M =
[[126 113 141 128 120 135 125 134 124]
 [129 124 131 128 124 127 126 130 129]
 [128 135 120 131 134 122 128 123 128]
 [133 154 101 138 141 112 132 113 129]]
Indices start at 1.
row 1 col 1	126
row 1 col 9	124
row 1 col 7	125
row 4 col 5	141
row 3 col 8	123
row 4 col 3	101
row 1 col 4	128
row 2 col 1	129
row 2 col 8	130
row 1 col 8	134

B =
151	122	122	122	132	120
139	131	126	127	135	127
146	125	127	122	123	122
146	132	125	125	136	126
116	118	121	131	132	125
114	131	123	134	143	132
135	137	137	125	118	131
142	127	124	125	133	124
109	132	138	131	114	134
132	125	129	126	122	126
116	132	137	129	114	133
Rows and columns are counted from 1.
(1, 1) = 151
(1, 6) = 120
(1, 2) = 122
(2, 6) = 127
(1, 5) = 132
(11, 3) = 137
(11, 2) = 132
(3, 6) = 122
(7, 1) = 135
(9, 5) = 114
(9, 6) = 134
(8, 1) = 142
(5, 4) = 131
(8, 4) = 125
(4, 3) = 125
(8, 6) = 124
(10, 1) = 132
(4, 1) = 146
(5, 1) = 116
(3, 4) = 122
(9, 3) = 138

x = [[132, 117, 114, 119, 150, 116, 124, 122, 142, 128, 115, 126, 115], [147, 127, 129, 123, 123, 108, 125, 115, 125, 137, 132, 123, 117]]
Indices start at 1.
row 1 col 1 => 132
row 1 col 12 => 126
row 2 col 13 => 117
row 2 col 2 => 127
row 2 col 4 => 123
row 2 col 1 => 147
row 2 col 10 => 137
row 1 col 13 => 115
row 2 col 7 => 125
row 1 col 5 => 150
row 2 col 3 => 129
row 2 col 12 => 123

grid =
[[109 111 107 116 117 137 128 105 135 110]
 [142 128 113 126 129 156 137  98 128 114]
 [149 121 118 153 105 133 120 123 107 123]]
Rows and columns are counted from 1.
(1, 1): 109
(2, 2): 128
(2, 1): 142
(3, 9): 107
(3, 2): 121
(3, 1): 149
(1, 3): 107
(2, 10): 114
(2, 4): 126
(2, 8): 98

W = [[122, 127, 125, 127, 132, 130, 127], [137, 129, 125, 131, 132, 127, 127], [133, 128, 129, 130, 129, 130, 129], [140, 127, 128, 127, 126, 129, 127], [152, 128, 130, 130, 126, 126, 128], [135, 128, 133, 129, 131, 126, 127], [135, 129, 123, 126, 129, 127, 127], [133, 129, 127, 129, 131, 127, 126], [128, 127, 132, 128, 129, 132, 127], [127, 127, 129, 126, 130, 127, 130], [130, 129, 131, 129, 129, 128, 127], [113, 130, 127, 129, 126, 129, 127], [126, 128, 127, 127, 128, 126, 128], [138, 128, 125, 130, 127, 129, 129]]
Rows and columns are counted from 1.
row 1 col 1 = 122
row 2 col 7 = 127
row 14 col 1 = 138
row 7 col 3 = 123
row 11 col 1 = 130
row 3 col 7 = 129
row 10 col 3 = 129
row 13 col 7 = 128
row 10 col 1 = 127
row 2 col 3 = 125
row 4 col 1 = 140
row 7 col 5 = 129
row 2 col 6 = 127
row 11 col 6 = 128
row 2 col 2 = 129
row 6 col 4 = 129
row 2 col 4 = 131
row 6 col 3 = 133
row 14 col 7 = 129
row 8 col 3 = 127
row 11 col 2 = 129
row 13 col 6 = 126
row 9 col 4 = 128
row 7 col 4 = 126
row 14 col 4 = 130
row 7 col 6 = 127
row 5 col 3 = 130
row 3 col 6 = 130
row 3 col 1 = 133
row 10 col 6 = 127
row 10 col 5 = 130
row 2 col 1 = 137
row 1 col 7 = 127

m =
[[129 124 131 135 139 115 134 131 137 124 120 123 141 118 128 123]
 [129 121 126 136 129 114 152 125 133 119 120 139 133 130 139 118]
 [128 128 135 114 129 126 118 135 131 128 128 122 121 126 117 125]
 [124 122 132 129 131 141 124 133 131 126 117 127 131 120 130 134]
 [128 127 129 132 126 134 125 133 119 129 122 127 127 136 127 129]
 [124 126 137 123 127 144 127 130 135 122 130 132 119 121 123 121]
 [133 133 129 116 136 137 116 123 125 129 137 121 130 131 120 135]]
Rows and columns are counted from 1.
(1, 1) = 129
(4, 5) = 131
(7, 3) = 129
(5, 16) = 129
(4, 8) = 133
(6, 7) = 127
(4, 15) = 130
(5, 9) = 119
(5, 14) = 136
(4, 11) = 117
(4, 12) = 127
(7, 1) = 133
(3, 1) = 128
(3, 4) = 114
(7, 13) = 130
(4, 7) = 124
(4, 4) = 129
(2, 14) = 130
(4, 2) = 122
(2, 16) = 118
(3, 9) = 131
(1, 2) = 124
(6, 3) = 137
(3, 2) = 128
(4, 1) = 124
(3, 5) = 129
(2, 7) = 152
(2, 2) = 121
(6, 1) = 124
(2, 11) = 120
(1, 12) = 123
(7, 6) = 137
(7, 4) = 116

arr =
[[131 137 144 118 139 124 128 147 129 139 116 150 135]
 [135 136 126 142 109 122 122 132 125 128 106 124 130]
 [108 125 126 130 121 128 126 126 140 135 141 133 137]
 [138 118 111 134 141 112 129 111 113 107 113 127 129]]
Rows and columns are counted from 1.
(1, 1) -> 131
(1, 13) -> 135
(2, 9) -> 125
(4, 8) -> 111
(3, 1) -> 108
(1, 6) -> 124
(3, 4) -> 130
(4, 12) -> 127
(2, 8) -> 132
(3, 5) -> 121
(3, 3) -> 126
(4, 6) -> 112
(1, 3) -> 144
(2, 10) -> 128
(3, 12) -> 133
(2, 6) -> 122

data =
[[131 139 122 118 133 128]
 [117 129 125 133 134 122]
 [130 123 138 123 118 119]
 [133 130 127 129 138 128]
 [121 130 133 123 123 104]
 [116 118 126 138 133 127]
 [126 131 125 128 124 127]
 [129 123 131 119 116 138]]
Indices start at 1.
(1, 1) => 131
(5, 5) => 123
(1, 2) => 139
(7, 3) => 125
(4, 6) => 128
(5, 6) => 104
(6, 5) => 133
(7, 6) => 127
(8, 3) => 131
(6, 2) => 118
(8, 6) => 138
(2, 2) => 129
(2, 4) => 133
(5, 3) => 133
(5, 1) => 121
(1, 4) => 118

a =
array([[131, 123, 132, 116, 133, 131, 135, 133, 131, 127, 135, 125],
       [102, 143, 117, 132, 128, 125, 130, 123, 139, 112, 106, 128],
       [115, 136, 123, 138, 125, 125, 125, 123, 130, 122, 116, 131],
       [120, 123, 150, 140, 122, 134, 134, 129, 130, 125, 135, 137],
       [118, 132, 131, 149, 119, 126, 122, 122, 125, 127, 121, 135],
       [112, 139, 114, 124, 132, 125, 130, 125, 137, 117, 112, 125],
       [123, 124, 145, 142, 121, 131, 130, 128, 127, 128, 133, 136],
       [109, 140, 114, 125, 131, 125, 130, 125, 138, 115, 110, 125],
       [114, 138, 115, 124, 131, 125, 129, 125, 136, 118, 113, 125],
       [136, 122, 127, 103, 139, 131, 138, 135, 133, 126, 136, 119]])
Indices start at 1.
(1, 1): 131
(6, 1): 112
(6, 3): 114
(4, 6): 134
(7, 10): 128
(6, 9): 137
(8, 8): 125
(9, 3): 115
(7, 7): 130
(6, 4): 124
(10, 12): 119
(7, 11): 133
(5, 9): 125
(5, 1): 118
(1, 6): 131
(4, 12): 137
(7, 9): 127
(10, 7): 138
(5, 7): 122
(5, 5): 119
(5, 2): 132
(8, 6): 125
(9, 4): 124
(6, 5): 132
(5, 4): 149
(10, 10): 126
(4, 7): 134
(2, 1): 102
(2, 2): 143
(1, 12): 125
(2, 9): 139
(6, 6): 125
(1, 3): 132
(7, 1): 123
(6, 8): 125
(2, 4): 132
